Here is a tiny trained network, its code and every weight. The questions are about switching its units off for an input and a class, where a switched-off unit gives its printed mean instead of its output.

import numpy as np


def w(rows, s, z=0):
    codes = np.array(rows[::2]) - 128.0
    scale = np.full(codes.shape[1], s)
    scale[-1] = z or s
    return codes * scale


def norm(h):
    return h / np.sqrt((h * h).mean(-1, keepdims=True) + 1e-5)


def f(y):
    return np.maximum(y, 0)


def log_softmax(a):
    a = a - a.max(-1, keepdims=True)
    return a - np.log(np.exp(a).sum(-1, keepdims=True))


def net(x, mask):
    res = np.array(x, float).reshape(1, 6) / 4 @ E
    u = 0
    for l in range(3):
        y = f(norm(res) @ A[l][:, :-1].T + A[l][:, -1])
        res = res + np.where(mask[u : u + 16], y, B[l][:, -1]) @ B[l][:, :-1]
        u += 16
    return log_softmax(norm(res)[-1] @ U[:, :-1].T + U[:, -1])


A, B = {}, {}
E = w([
[128,129,124],'x0',
[187,3,99],'x1',
[234,225,37],'x2',
[130,130,130],'x3',
[129,129,128],'x4',
[170,159,181],'x5',
],0.005)
A[0] = w([
[72,139,77,114],'0.n0',
[109,84,30,212],'0.n1',
[117,60,82,75],'0.n2',
[110,246,110,75],'0.n3',
[223,126,78,154],'0.n4',
[68,110,83,117],'0.n5',
[129,35,117,126],'0.n6',
[136,160,151,121],'0.n7',
[103,100,167,249],'0.n8',
[172,154,135,143],'0.n9',
[146,219,64,43],'0.n10',
[131,80,181,195],'0.n11',
[192,205,70,108],'0.n12',
[41,91,13,88],'0.n13',
[148,87,254,199],'0.n14',
[86,153,91,65],'0.n15',
],0.0077,0.0021)
B[0] = w([
[185,162,253,170],'0.n0',
[187,177,176,232],'0.n1',
[118,178,183,187],'0.n2',
[80,132,143,242],'0.n3',
[101,117,88,238],'0.n4',
[146,171,199,174],'0.n5',
[82,184,184,221],'0.n6',
[161,141,159,159],'0.n7',
[147,129,59,217],'0.n8',
[113,117,83,177],'0.n9',
[117,123,98,231],'0.n10',
[110,132,61,209],'0.n11',
[106,44,69,255],'0.n12',
[211,164,164,208],'0.n13',
[145,135,36,237],'0.n14',
[121,148,205,155],'0.n15',
],0.0063,0.0039)
A[1] = w([
[215,161,102,55],'1.n0',
[137,175,127,40],'1.n1',
[61,253,233,40],'1.n2',
[228,209,123,181],'1.n3',
[244,214,228,39],'1.n4',
[153,214,159,35],'1.n5',
[182,103,60,210],'1.n6',
[92,165,225,168],'1.n7',
[222,69,114,177],'1.n8',
[50,70,73,136],'1.n9',
[201,240,46,205],'1.n10',
[209,38,61,252],'1.n11',
[248,51,229,128],'1.n12',
[80,95,141,43],'1.n13',
[85,246,70,107],'1.n14',
[22,89,204,161],'1.n15',
],0.0055,0.0021)
B[1] = w([
[68,103,107,164],'1.n0',
[139,96,149,137],'1.n1',
[138,106,147,206],'1.n2',
[124,65,111,207],'1.n3',
[167,116,96,173],'1.n4',
[147,104,166,158],'1.n5',
[129,115,191,209],'1.n6',
[204,67,40,186],'1.n7',
[41,138,253,184],'1.n8',
[149,126,108,180],'1.n9',
[113,52,120,255],'1.n10',
[66,155,226,230],'1.n11',
[74,161,227,168],'1.n12',
[100,75,91,139],'1.n13',
[73,96,223,209],'1.n14',
[56,79,15,188],'1.n15',
],0.0047,0.005)
A[2] = w([
[87,113,143,144],'2.n0',
[158,9,113,132],'2.n1',
[69,169,98,141],'2.n2',
[127,131,126,96],'2.n3',
[87,152,44,107],'2.n4',
[81,105,116,133],'2.n5',
[146,143,189,144],'2.n6',
[185,70,135,220],'2.n7',
[186,173,66,254],'2.n8',
[181,80,81,113],'2.n9',
[71,198,148,139],'2.n10',
[145,104,31,141],'2.n11',
[255,196,170,176],'2.n12',
[143,101,50,220],'2.n13',
[72,62,134,123],'2.n14',
[65,81,148,181],'2.n15',
],0.0081,0.0022)
B[2] = w([
[204,148,60,191],'2.n0',
[103,197,167,218],'2.n1',
[119,31,226,179],'2.n2',
[129,139,111,128],'2.n3',
[211,129,160,178],'2.n4',
[192,182,68,199],'2.n5',
[181,163,119,162],'2.n6',
[76,135,112,180],'2.n7',
[2,17,18,140],'2.n8',
[136,118,158,150],'2.n9',
[139,64,210,167],'2.n10',
[182,55,123,172],'2.n11',
[226,171,11,158],'2.n12',
[132,84,94,182],'2.n13',
[177,149,105,242],'2.n14',
[204,156,133,254],'2.n15',
],0.005,0.0062)
U = w([
[136,120,130,151],'0',
[138,121,129,143],'1',
[88,84,85,127],'2',
[89,121,185,125],'3',
[143,167,128,121],'4',
[142,129,126,118],'5',
[87,174,103,73],'6',
[5,209,86,3],'7',
],0.027,0.024)

Each question gives the input, the list of numbers given to net, and the class t.
The units are the neurons (one row each of A and B). Each row of codes is followed by its name. A weight is (code - 128) times the scale printed after its matrix; where a second scale follows, it is the last column's (A, B and U).
mask holds one flag per neuron, layer by layer. A switched-off neuron (its flag False) gives its mean, the last column of its row in B, instead of its output. The means were averaged over made-up inputs and are rounded, as every weight is.
A unit's drop is (log p(t) with every unit on - log p(t) with that unit switched off) / (log p(t) with every unit on - log p(t) with every unit switched off).
The circuit of an input: a set's keep is (log p(t) with only the set's units on - log p(t) with every unit switched off) / (log p(t) with every unit on - log p(t) with every unit switched off). Starting from the 12 units with the biggest drops (on a tie, the unit counted first), units are removed one at a time, each time the one whose removal leaves the highest keep (on an exact tie, the one counted first), for as long as the keep stays at least 0.8.
units of the circuit, in order: the units of the circuit, biggest drop first
top k neurons: the k neurons with the biggest drops, biggest first
k most important neurons of layer l: the k neurons of layer l with the biggest drops, biggest first
drop when u is switched off: that unit's drop, to one decimal
input [7,-5,-3,3,-7,-3], class 0: top neuron -> 1.n7
input [4,2,7,6,0,6], class 2: top 2 neurons -> 0.n12; 0.n4
input [-6,8,8,6,-7,-2], class 2: units of the circuit, in order -> 2.n15; 2.n8
input [3,8,8,1,3,8], class 2: top 3 neurons -> 0.n4; 1.n14; 0.n0
input [-6,-5,-3,3,5,1], class 5: top 2 neurons -> 1.n11; 1.n7
input [-1,-4,-3,-8,6,-1], class 1: top 2 neurons -> 0.n1; 0.n13
input [-7,-7,5,6,2,1], class 3: 2 most important neurons of layer 2 -> 2.n2; 2.n10
input [-4,7,1,-4,6,-4], class 3: 2 most important neurons of layer 0 -> 0.n0; 0.n4
input [3,-5,-1,-2,6,-3], class 0: top 3 neurons -> 1.n7; 0.n6; 1.n11
input [1,-7,7,4,-2,4], class 2: top 3 neurons -> 1.n11; 1.n8; 0.n6
input [-1,8,6,1,-7,-1], class 3: 2 most important neurons of layer 0 -> 0.n1; 0.n14
input [-6,-7,-5,7,1,7], class 1: top 4 neurons -> 1.n7; 1.n11; 0.n6; 1.n8
input [6,-5,-6,-2,2,8], class 4: 2 most important neurons of layer 0 -> 0.n12; 0.n4
input [-3,0,-6,3,4,0], class 2: units of the circuit, in order -> 1.n15
input [-4,-8,5,7,0,-1], class 3: top 3 neurons -> 1.n14; 0.n3; 2.n2
input [2,3,-7,4,0,3], class 2: 2 most important neurons of layer 1 -> 1.n15; 1.n13
input [4,7,-2,-2,5,-7], class 3: top 2 neurons -> 1.n12; 1.n8
input [6,2,8,6,-2,-8], class 2: 2 most important neurons of layer 2 -> 2.n8; 2.n15
input [-3,-7,1,0,1,4], class 3: 2 most important neurons of layer 0 -> 0.n3; 0.n13
input [-4,0,-4,-1,-5,-7], class 4: most important neuron of layer 0 -> 0.n13
input [8,7,8,4,-1,-1], class 2: drop when 0.n4 is switched off -> 0.2
input [7,-5,-4,-4,-8,-6], class 0: drop when 0.n15 is switched off -> 0.1
